Below are the code and all the weights of a small trained network. Each question names an input and a class and asks about switching units off, where a switched-off unit gives its printed mean instead of its output.

import numpy as np


def w(rows, s, z=0):
    codes = np.array(rows[::2]) - 128.0
    scale = np.full(codes.shape[1], s)
    scale[-1] = z or s
    return codes * scale


def norm(h):
    return h / np.sqrt((h * h).mean(-1, keepdims=True) + 1e-5)


def f(y):
    return np.maximum(y, 0)


def log_softmax(a):
    a = a - a.max(-1, keepdims=True)
    return a - np.log(np.exp(a).sum(-1, keepdims=True))


def net(x, mask):
    res = np.array(x, float).reshape(1, 4) / 4 @ E
    u = 0
    for l in range(2):
        y = f(norm(res) @ A[l][:, :-1].T + A[l][:, -1])
        res = res + np.where(mask[u : u + 9], y, B[l][:, -1]) @ B[l][:, :-1]
        u += 9
    return log_softmax(norm(res)[-1] @ U[:, :-1].T + U[:, -1])


A, B = {}, {}
E = w([
[128,11,127,61],'x0',
[29,125,255,86],'x1',
[152,74,173,242],'x2',
[244,163,224,74],'x3',
],0.00089)
A[0] = w([
[255,142,54,99,120],'L0N0',
[166,50,106,91,206],'L0N1',
[38,146,47,108,57],'L0N2',
[93,59,135,83,129],'L0N3',
[182,171,142,49,89],'L0N4',
[82,194,173,133,182],'L0N5',
[94,178,49,28,64],'L0N6',
[103,234,122,172,182],'L0N7',
[173,71,160,220,3],'L0N8',
],0.0053,0.0013)
B[0] = w([
[21,140,81,129,253],'L0N0',
[189,208,114,124,220],'L0N1',
[130,181,197,210,209],'L0N2',
[161,164,84,101,197],'L0N3',
[135,110,219,208,211],'L0N4',
[117,126,112,79,217],'L0N5',
[166,3,146,144,221],'L0N6',
[208,112,86,84,233],'L0N7',
[123,43,142,151,188],'L0N8',
],0.0049,0.0028)
A[1] = w([
[87,105,226,2,248],'L1N0',
[150,115,177,181,118],'L1N1',
[139,125,144,208,123],'L1N2',
[137,5,122,114,100],'L1N3',
[195,188,176,198,137],'L1N4',
[71,90,122,40,184],'L1N5',
[206,106,124,211,140],'L1N6',
[216,149,50,99,155],'L1N7',
[207,32,84,89,129],'L1N8',
],0.004,0.0017)
B[1] = w([
[49,106,4,176,240],'L1N0',
[128,165,152,233,192],'L1N1',
[133,172,241,115,197],'L1N2',
[242,102,218,112,207],'L1N3',
[104,245,117,132,207],'L1N4',
[173,99,82,139,162],'L1N5',
[50,93,153,83,251],'L1N6',
[150,180,182,24,224],'L1N7',
[193,120,82,161,236],'L1N8',
],0.0033,0.0027)
U = w([
[186,40,184,173,167],'0',
[86,196,170,185,169],'1',
[200,193,73,44,149],'2',
[39,97,8,138,151],'3',
[122,114,128,101,73],'4',
[87,79,130,65,1],'5',
],0.011,0.0072)

Each question gives the input, the list of numbers given to net, and the class t.
The units are the neurons (one row each of A and B). Each row of codes is followed by its name. A weight is (code - 128) times the scale printed after its matrix; where a second scale follows, it is the last column's (A, B and U).
mask holds one flag per neuron, layer by layer. A switched-off neuron (its flag False) gives its mean, the last column of its row in B, instead of its output. The means were averaged over made-up inputs and are rounded, as every weight is.
A unit's drop is (log p(t) with every unit on - log p(t) with that unit switched off) / (log p(t) with every unit on - log p(t) with every unit switched off).
The circuit of an input: a set's keep is (log p(t) with only the set's units on - log p(t) with every unit switched off) / (log p(t) with every unit on - log p(t) with every unit switched off). Starting from the 12 units with the biggest drops (on a tie, the unit counted first), units are removed one at a time, each time the one whose removal leaves the highest keep (on an exact tie, the one counted first), for as long as the keep stays at least 0.8.
circuit, biggest first: the units of the circuit, biggest drop first
most important unit: the unit with the biggest drop
top k neurons: the k neurons with the biggest drops, biggest first
top k neurons in layer l: the k neurons of layer l with the biggest drops, biggest first
input [-1,0,-7,1], class 0: circuit, biggest first => L0N6
input [8,-1,-7,-5], class 2: top 3 neurons => L0N3; L0N1; L0N4
input [-2,4,-7,6], class 0: circuit, biggest first => L0N6; L0N4
input [-5,6,-3,-5], class 3: circuit, biggest first => L0N1; L0N7
input [3,-6,2,-1], class 3: top 2 neurons => L0N0; L0N7
input [-2,4,-1,-1], class 3: circuit, biggest first => L1N0; L0N5
input [4,6,2,-6], class 1: top 2 neurons => L0N2; L0N0
input [4,3,-5,4], class 0: top 4 neurons => L0N6; L0N4; L0N2; L0N0
input [-7,-5,4,0], class 2: circuit, biggest first => L0N7; L1N7
input [4,5,4,7], class 1: top 3 neurons => L0N6; L0N7; L0N0
input [-5,-3,3,4], class 2: top 4 neurons => L0N7; L0N2; L0N6; L1N7
input [-2,8,0,7], class 3: circuit, biggest first => L1N0; L0N2
input [6,3,-1,-5], class 2: top 3 neurons => L0N3; L0N4; L0N1
input [8,-4,0,3], class 2: circuit, biggest first => L0N1
input [8,-1,5,4], class 2: top 2 neurons => L0N1; L0N6
input [-3,8,-8,-5], class 0: top 3 neurons => L0N6; L0N1; L0N0
input [-6,2,-6,7], class 1: circuit, biggest first => L0N4; L1N4
input [-6,7,-7,3], class 0: top 2 neurons in layer 1 => L1N4; L1N3
input [8,-5,3,6], class 2: top 2 neurons => L0N1; L0N2
input [-5,0,-4,7], class 1: most important unit => L0N4
input [-1,8,0,6], class 3: top 3 neurons in layer 0 => L0N2; L0N5; L0N1
input [-7,8,-7,-6], class 3: circuit, biggest first => L1N0; L0N6
input [3,4,-6,5], class 0: top 4 neurons in layer 0 => L0N6; L0N4; L0N2; L0N0
